Below are the code and all the weights of a small trained network. Each question names an input and a class and asks about switching units off, where a switched-off unit gives its printed mean instead of its output.

import numpy as np


def w(rows, s, z=0):
    codes = np.array(rows[::2]) - 128.0
    scale = np.full(codes.shape[1], s)
    scale[-1] = z or s
    return codes * scale


def f(y):
    return np.maximum(y, 0)


def log_softmax(a):
    a = a - a.max(-1, keepdims=True)
    return a - np.log(np.exp(a).sum(-1, keepdims=True))


def net(x, mask):
    res = np.array(x, float).reshape(1, 6) / 4 @ E
    y = f(res @ A[0][:, :-1].T + A[0][:, -1])
    res = res + np.where(mask, y, B[0][:, -1]) @ B[0][:, :-1]
    return log_softmax(res[-1] @ U[:, :-1].T + U[:, -1])


A, B = {}, {}
E = w([
[122,136,138],'x0',
[101,2,136],'x1',
[197,82,104],'x2',
[146,221,182],'x3',
[91,122,52],'x4',
[101,156,207],'x5',
],0.0093)
A[0] = w([
[46,147,149,30],'neuron 0',
[15,168,124,124],'neuron 1',
[165,11,124,221],'neuron 2',
[228,90,21,81],'neuron 3',
[82,159,189,1],'neuron 4',
[108,151,158,78],'neuron 5',
[84,179,63,99],'neuron 6',
[236,178,184,188],'neuron 7',
],0.012,0.0042)
B[0] = w([
[178,150,97,156],'neuron 0',
[251,229,130,188],'neuron 1',
[241,142,205,244],'neuron 2',
[248,169,33,212],'neuron 3',
[170,115,47,163],'neuron 4',
[148,155,106,151],'neuron 5',
[160,195,223,171],'neuron 6',
[20,150,198,218],'neuron 7',
],0.014,0.011)
U = w([
[8,2,99,47],'0',
[157,174,67,144],'1',
[65,175,253,208],'2',
[136,86,253,213],'3',
[99,74,188,92],'4',
[178,94,148,3],'5',
],0.008,0.0054)

Each question gives the input, the list of numbers given to net, and the class t.
The units are the neurons (one row each of A and B). Each row of codes is followed by its name. A weight is (code - 128) times the scale printed after its matrix; where a second scale follows, it is the last column's (A, B and U).
mask holds one flag per neuron, in row order. A switched-off neuron (its flag False) gives its mean, the last column of its row in B, instead of its output. The means were averaged over made-up inputs and are rounded, as every weight is.
A unit's drop is (log p(t) with every unit on - log p(t) with that unit switched off) / (log p(t) with every unit on - log p(t) with every unit switched off).
The circuit of an input: a set's keep is (log p(t) with only the set's units on - log p(t) with every unit switched off) / (log p(t) with every unit on - log p(t) with every unit switched off). Starting from all 8 units, units are removed one at a time, each time the one whose removal leaves the highest keep (on an exact tie, the one counted first), for as long as the keep stays at least 0.8.
circuit, biggest first: the units of the circuit, biggest drop first
top k neurons: the k neurons with the biggest drops, biggest first
drop when u is switched off: that unit's drop, to one decimal
input [3,4,-6,8,-2,6], class 1: circuit, biggest first -> (neuron 4)
input [8,-7,8,4,5,-2], class 2: top 2 neurons -> (neuron 7; neuron 6)
input [6,-8,-8,4,1,6], class 1: top 3 neurons -> (neuron 4; neuron 1; neuron 0)
input [-8,1,-6,-4,5,8], class 1: top 2 neurons -> (neuron 1; neuron 7)
input [6,-8,-3,3,4,-3], class 2: top 2 neurons -> (neuron 6; neuron 3)
input [-3,5,-4,6,3,0], class 1: top 3 neurons -> (neuron 7; neuron 2; neuron 1)
input [-3,5,6,3,-8,2], class 2: top 2 neurons -> (neuron 7; neuron 3)
input [5,3,-7,-7,-4,7], class 5: top 2 neurons -> (neuron 7; neuron 3)
input [7,-8,-2,-1,4,-1], class 2: top 2 neurons -> (neuron 3; neuron 6)
input [-3,7,-4,6,0,7], class 1: drop when neuron 4 is switched off -> 0.3
input [-3,-2,1,4,-5,-1], class 2: drop when neuron 7 is switched off -> 0.2
input [-3,-8,-1,-1,2,4], class 2: drop when neuron 3 is switched off -> 0.3
input [-1,3,2,8,-3,-2], class 2: drop when neuron 2 is switched off -> 0.1
input [0,-6,1,0,-7,-8], class 2: circuit, biggest first -> (neuron 7)
